Q253: [ 90 -43 -38  25  12  79]
Q839: [ 74 -48  12  17  25 -37]
Q497: [ 90 -43 -38  25  12 -42]
Q406: [-22 -42 -40  29  10 -45]
Q470: [-38  91  87  22  43  90]
Q499: [-40  25  12  25  17  78]
Q800: [ 90 -42 -40  29  10 -45]
asked: [ 90 -43 -38  25  12  79] -> Q253
asked: [12 25 17] -> Q499
asked: [-43 -38  25  12 -42] -> Q497
asked: [87 22 43] -> Q470
asked: [87 22 43 90] -> Q470

Q253: [-34 -49  35  24   3 -20  31  50  52  22  -5   3  47  34  64  14  16  37
  16  16]
Q368: [-34 -49  35  24   3 -20  31  50  52  22  -5   3  47  34  64   2   4   9
  37  -7]
Q193: [-33 -47  33  23   3 -19  31  49  51  23  -4   4  46  33  63  15  15  36
  15  17]
Q499: [ 57  56  -5   0  20  40   5 -19 -17  12  17  29 -19  24 -21  15   4   5
  28   0]
Q877: [ 57  56  -5   0  20  40   5 -19 -17  12  17  32 -14   4  -9   0   7  10
  39  -9]
Q839: [-17  31  49  51 -31  41 -10 -25 -32  -1  29  18 -23 -12 -43  12   8 -14
   4  10]
Q497: [ 57  56  -5   0  20  40   5 -19 -17  12  17  29 -19  -3 -21   7   4   5
  28   0]
Q800: [ 55  46   0   3  19  41  11 -18  -9  12  12  32 -16   3 -12   0   7   8
  38  -9]
miss Q368: [ 64   9  52  24  -5 -34  31   2   3  47   3  35 -49  34  50  37  22  -7
   4] -> [-20]
has: [-21  -3] -> no
has: [55 46  0] -> yes
has: [50 52 22 -5  3] -> yes
asked: [-19  31  49  51] -> Q193
miss Q839: [ 10  51  41  49  29 -43 -12 -31  -1   4   8 -17 -14 -23  18  31 -10  12
 -25] -> [-32]

Q193: [-59  81  74  91  54]
Q497: [ 45  -6  -5 -46  75]
Q646: [  4 -16 -21 -13  26]
Q800: [ 36 -51 -23 -48  -2]
Q877: [-32  16   5  65  56]
Q839: [-25   8  47  31  78]
Q368: [-26 -27 -27 -18  12]
Q253: [-27  46 -34 -30 -57]
Q470: [  2 -14   2  -9  54]
Q406: [-32  16   5  15  56]
Q499: [-33  55  15  37 -44]
asked: [-26 -27] -> Q368
miss Q497: [ 75 -46  -6  45] -> [-5]
miss Q646: [-21 -13 -16  26] -> [4]

Q368: [ 51   7  19 -18  12 -18]
Q877: [ 22  21  -9 -14 -26  25]
Q839: [ 16 -18   8  26  50  -1]
Q646: [17 29 14 -8 -7 30]
Q193: [ -5  91  20 -42 -53  34]
Q406: [ 11   4  59 -47 -27  36]
Q499: [ 22   5 -24   4  -5  46]
Q497: [ 20  -3 -39 -36 -43  25]
Q589: [ -8  27 -25  44 -28  77]
Q253: [ 22   5 -24   4  -6  46]
Q470: [  1  46  20 -19 -21  50]
miss Q877: [ 25  -9 -14 -26  21] -> [22]
miss Q646: [29 30 -7 -8 17] -> [14]

Q877: [-2 46 78 77]
Q368: [84 89 87 77]
Q406: [84 89 87 70]
Q193: [ 81 -61  41 -91]
Q800: [-83  77  16  86]
miss Q406: [89 70 84] -> [87]
has: [89 84] -> no
miss Q877: [46 77 78] -> [-2]
asked: [46 78] -> Q877
miss Q368: [87 77 84] -> [89]
miss Q877: [46 78 -2] -> [77]
miss Q193: [ 41 -91 -61] -> [81]

Q368: [-25 -26 -15  10]
Q589: [ 22 -84 -84 -24]
Q499: [ -8  23 -84 -70]
Q406: [  8 -25   8 -15]
miss Q368: [-26  10 -15] -> [-25]
asked: [ 22 -84] -> Q589
asked: [-25   8 -15] -> Q406
asked: [ 23 -84] -> Q499
has: [23 -8] -> no
asked: [ 22 -84 -84] -> Q589

Q800: [74 69 76 68 76]
Q877: [-62  53 -64 -57 -64]
Q497: [ 71 -57  72  64  72]
Q499: [ 71 -59  73  65  73]
has: [75 69 76 68 76] -> no
has: [ 65  73 -59  71] -> no
has: [74 69 76] -> yes
miss Q497: [71 64 72 72] -> [-57]
has: [ 70 -57] -> no
miss Q497: [ 72  72  71 -57] -> [64]

Q646: [ 71 -66  72  72 -64]
Q470: [ 42 -30  47  40 -34]
Q839: [-66  59  72  72 -89]
has: [-65  59] -> no
asked: [ 71 -66  72  72] -> Q646
asked: [ 59  72  72 -89] -> Q839
has: [ 40 -34] -> yes
has: [-89  72  72  59] -> no
miss Q646: [-66  72  71  72] -> [-64]

Q193: [61 50 29  1  6]
Q839: [-61 -25 -69 -36 -26]
Q589: [-3 37 -8  0  9]
Q406: [ 20 -20  24  24  22]
Q646: [35 10 34 13 -5]
Q877: [  4  41  93  72 -22]
Q800: [  3  27  62  82 -38]
Q470: [ 11 -99 -99  10  -7]
Q497: [ 20  34  82  68 -46]
Q368: [-19  74  68  58 -29]
asked: [ 20 -20] -> Q406
asked: [-25 -69 -36 -26] -> Q839
miss Q839: [-26 -36 -25 -61] -> [-69]

Q646: [-22 -45   8 -25   1  -4   5  25  -6 -35 -17 -22 -13 -28]
Q470: [  1 -21   3 -25 -12 -31  15 -28 -34 -33 -36 -20 -13 -10]
Q499: [-25  -6  27 -29  -4 -90   7  22  36 -66 -47   7  28 -36]
Q800: [-25  -6  27 -29  -4 -90   7  22  36 -66   0  13  21 -19]
Q368: [-11 -11   8 -17 -10 -56  17  26  36 -64 -26 -22  -8 -42]
Q253: [ 36 -63   0  13  21  -4  -4  -6  -3  -9   0   5   2  -5]
Q589: [ -6  36   0  -3  -4   5  -9 -63   0  -4  21  13  -7  -4]
asked: [ 36 -66   0  13  21] -> Q800
asked: [-25 -12 -31  15 -28 -34] -> Q470
has: [-90   7  21  36] -> no
miss Q470: [-13 -36 -20 -21 -34 -25   1   3 -12 -28 -10 -31  15] -> [-33]
asked: [ 36 -63   0  13  21  -4  -4  -6  -3  -9   0   5] -> Q253
asked: [-25  -6  27 -29  -4 -90   7  22  36 -66   0  13  21 -19] -> Q800

Q193: [-18 -57 -57 -26  15  37  -9  57  58  39   6 -26 -46]
Q499: [  8 -79 -82 -26  70  89 -14  39 -53 -92 -53  37  96]
Q406: [  2 -13 -65  54  21 -69  -1  27  50 -64  -4  72 -46]
Q877: [  4 -13  36  62  64  17  -1 -34 -60 -57 -20  30  63]
Q589: [  2 -35 -15  30  27 -23  -5 -34  14  39  -4 -40  -4]
Q839: [  6  60  70  86  58  17  13 -16 -45 -71 -80 -68 -46]
Q470: [ 18  68  45 -58 -53  63  15  63 -45 -71  33  72 -21]
Q800: [  3  38  19  14 -10 -16   9 -34 -38 -37 -26 -12   4]
Q646: [  0  46  19 -42 -16  43  11  21 -37 -12 -38 -26 -46]
Q497: [ 18  68  45 -58 -53  63  15  63 -45 -85  33  72 -21]
has: [-26  15] -> yes
has: [-68 -47] -> no
miss Q839: [ 86 -45  13 -16 -80  17 -68  70   6 -46 -71  60] -> [58]
asked: [-38 -37 -26 -12] -> Q800

Q800: [ 50 -71  46 -73 -33 -59  33]
Q406: [  1 -28  -2 -24 -21 -30  10]
Q253: [ 32 -51  27 -48 -35 -47  28]
Q839: [ 17 -30  16 -36 -15 -22  52]
Q368: [ 32 -51  73 -48 -35 -47  28]
has: [-28  -2] -> yes
has: [-30 -21 -24] -> no

Q877: [ -4 -21  -7 -14 -20]
Q253: [ 20 -21  -7  19 -34]
Q368: [ -4 -21  -7 -64 -20]
Q839: [ -4 -21  -7  63 -20]
Q193: [ 39 -25  27 -23 -49]
Q800: [ 61 -74  53 -77 -47]
has: [ -4 -20] -> no
miss Q253: [-34  20 -21  -7] -> [19]

Q589: [ 21 -10   7  -9  -3  20 -48 -33  34  18 -25  73  27 -16 -19 -22   0  -5
   8  29 -10 -34 -15  38 -20  27 -38  -8   9  32]
Q499: [-21  -2  12  30  -6 -14   6 -23 -26  20  -9 -20 -16 -11  -1   5  18 -41
   7 -32  -4 -33  11  48  31   9  20  14  40  25]
Q646: [  8  -7   8 -12  11 -14  21   5   4 -17  -5 -10  26  -7   1   5  23   5
 -11 -10   9   0 -20   7 -18  22 -27   7 -16  -4]
Q368: [  1  -8  24 -12  30 -18  50  -5  17 -23  -3 -13  56 -10  -3   8  37  -7
 -31 -12  22 -13 -31  30 -28  27 -33  -4 -15  -5]
Q470: [-20  36  38 -24  44  16 -43  31  18 -23  18  38 -14  27 -12 -20 -43  -8
 -17  -8  -2 -10  -4  -3 -39  -6  19  40   8  27]
Q839: [ -2  -7  13 -11   9 -14  16  -4   5 -13   4 -11  21  -3   0  12  16   5
 -15  -7  13   1 -14  18 -18  19 -19  -2  -6  -3]
Q800: [ 10  -9   4  -9  -2  13 -43 -32  22  -5   9  55 -16  26 -13 -14   5   1
   8  18  -8 -32  -8  23 -18  22 -36  -2   4  29]
Q406: [ -5  -6  -4   4  -5   0 -12   4  -6  -9  -8  -9  -4  -6  -1  -1  11   6
  -1 -15  10   2  10  15   5  -2  -5   1   3   2]
Q193: [  2  -3  -2  -7   2  -7 -11  17   1 -13  -7  -4 -11  -3   2 -12  15  -1
  11 -14  -5   2   9   4  -2  -6   5   2   4  -4]
Q253: [-27  61  51  42  70  23 -48  31  21 -25  18  73 -16  27 -17 -23 -64 -22
 -29  -8   2 -14   5 -12 -40  -6  20  53   9  31]
miss Q646: [  5   4 -10 -14  -7   7 -27   8   7  -7   5  -5 -11 -10  11 -12   5  -4
  22 -17   8  21  26   0  23 -18 -20   1 -16] -> [9]
asked: [-25  18  73 -16  27] -> Q253
miss Q253: [ 23 -25  -6 -12 -64  31 -23  61   5  20 -22 -27  70 -29 -16  51  73 -17
  18   2   9 -40  27  53 -14  21  -8  42  31] -> [-48]
miss Q470: [ 18  44  -2  18  31   8  -3  38 -43 -10 -17 -14  -4  -8 -20  19 -12  40
  -6  -8  16  36  38 -24  27 -39  27 -43 -20] -> [-23]
asked: [-21  -2  12  30  -6 -14] -> Q499
asked: [ -4  -3 -39] -> Q470
asked: [-64 -22] -> Q253

Q193: [-82 -75  87  74 -90  80 -81  92 -73  90  82 -80 -90]
Q800: [-92 -89 100  89 -87  89 -88  90 -94  97  95 -90 -95]
Q406: [-82 -75  87  74 -90  80  91  92 -73  92  82 -80 -90]
has: [ 80  91  92 -73  92] -> yes
miss Q193: [-90  82 -82 -90 -80  80  87  90 -81  92 -73 -75] -> [74]

Q589: [-16  19  27  20  -5   1]
Q800: [ -4   3 -20  43   1  25]
Q877: [12  1 42 -1 22 77]
Q368: [-31   2 -50   2  14   5]
Q406: [-3 17 96  0 49  5]
Q499: [-32  -3  15   2  70  81]
Q470: [-3 17 96  0 11 26]
Q646: [-42   0  -4  22  -4 -10]
Q253: [-15  27  65  23  24 -21]
Q839: [-21  -7   6 -46  17 -56]
Q497: [-19  19   2 -11  11   5]
Q193: [-16  19  27  43 -13  35]
has: [27 65 23 24] -> yes
miss Q646: [ -4 -42  -4 -10   0] -> [22]

Q193: [ 5 21 17  3]
Q470: [ 2 21 22 20]
Q499: [ 32 -54   5   3]
asked: [5 3] -> Q499
asked: [21 22] -> Q470
miss Q470: [20 22  2] -> [21]
has: [21 17  3] -> yes

Q470: [ 82 -94  88  89 -84]
Q646: [-81  76 -80 -66  53]
Q368: [ 82 -94  79  91 -98]
miss Q470: [ 82 -94 -84  88] -> [89]
miss Q470: [-94 -84  82  89] -> [88]

Q499: [  9  -2   5 -27   9  17   3  12]
Q406: [-14  29  15   5  20  44  14  29]
Q839: [  0  39  44 -29  40  72  35  29]
Q253: [ -5  45  45 -21  41  76  37  32]
Q877: [ 10   4  15 -27  13  19  11   5]
Q470: [ 41  73  27 -44  33  63  20  37]
Q368: [  7  12  23 -19  16  23  18   8]
Q800: [  2  38  44 -32  40  70  35  29]
Q193: [ -9   1 -11   8  -1   7  -8  18]
has: [17  3 12] -> yes
has: [-20  16  23] -> no
has: [ 41 -21  45] -> no
miss Q406: [ 29  29  44  14  15 -14  20] -> [5]
miss Q368: [ 16  12  18  23  23   8 -19] -> [7]
asked: [41 76] -> Q253

Q497: [  8 -21 -23 -13  11 -11  60  -8 -63  -9  13 -10 -55 -10 -22 -19  -4  -7
  -7  17 -17 -35  10   4   8  49  52 -26 -87 -32  34 -23  20]
Q470: [  2   1 -18 -33  20  13  47  20 -43 -28  18  -2 -43  -3  -3  -3 -19 -89
   7  14 -20 -27   6  21  23  46  36  -1 -58 -35  23 -34  10]
Q499: [  2  -1 -21  11 -19  40  55  16 -62  -6  15 -42 -52   5 -11 -55 -16 -71
  10  35 -13 -37  23  -8  34  42  45 -32 -46 -50   2 -43 -27]
Q839: [ 15 -29  13 -13  28   2  50  25 -10 -60   3   0 -22   7  16  11 -37 -32
  16 -24  -1 -30  22  14   8  11  19   4  -4 -44  12 -52 -40]
Q589: [  2 -24 -18 -33  20  13  47  11 -43 -28  18  -2 -43  -3  -3  -3 -19 -17
   7  14 -20 -27   6  21  23  46  36  -1 -58 -35  23 -34  10]
has: [-10 -55 -10] -> yes
miss Q470: [ 21  18 -28 -35 -43  -3  -3  -3 -43  -1 -34  13 -33  23  23 -58   6  -2
  47  14  20 -89  10 -27 -18   7   1 -19  20  46 -20  36] -> [2]
miss Q470: [-35 -43 -28  -2 -58 -18 -89   6  23  -1 -34  -3 -43   7  13  46  20  23
  10  36 -27 -33  14   1  -3   2  20  -3 -19 -20  18  47] -> [21]
miss Q499: [-16  35  16  45 -43 -52 -46 -50 -42 -55  15 -27   2  40 -32   2  10 -19
 -21  55  -6 -13  -1 -71 -11  42 -62  34  23 -37  -8   5] -> [11]
has: [-43   2 -50 -46] -> no

Q499: [ 13  -3   9   5 -15   0  11   5 -69]
Q800: [  0  24 -11 -25   1   2 -21  -9  38]
Q877: [-13 -48 -34  14   9  -8   9   6  16]
Q406: [  9 -20  -1 -15   1   1   1  12 -62]
Q839: [ 74  61   6 -26  56  -3 -51 -22  46]
Q470: [-16  -9 -29  -2 -28  -6   7   0   7]
Q368: [  9 -19  -3  -6 -12  -4  11   4  -2]
Q193: [ 15  13  -3   9   6 -15   0  11   5]
Q497: [ 18  13   3   1   2 -25 -13   1  21]
asked: [ 13  -3   9   6 -15   0  11   5] -> Q193
miss Q470: [-28   7  -2   0  -9 -16   7  -6] -> [-29]
has: [ -9 -21   2   1 -25] -> no
asked: [  1   2 -25] -> Q497

Q800: [-16  51  53  37 -36   1 -27]
Q589: [ 55  -6  48 -21  10  20 -29]
Q497: [ 55 -22  -9   5 -56 -40  -5]
Q368: [-90  -7  21   6 -78 -66   8]
Q253: [-43 -36  14  24   7  -3  25]
Q499: [-43  14   4 -36 -45  20  25]
Q193: [ 20  -2 -46 -28  39 -58  11]
Q646: [-86 -16  45  -1 -29  10  13]
Q470: [  4  45 -16  13  -1 -29  10]
asked: [ 55 -22  -9   5 -56 -40] -> Q497
asked: [-43 -36  14  24] -> Q253
asked: [ 45 -16  13  -1 -29  10] -> Q470
miss Q253: [-43  -3   7 -36  14  24] -> [25]
has: [-2 20] -> no
has: [ 48 -21  11  20 -29] -> no

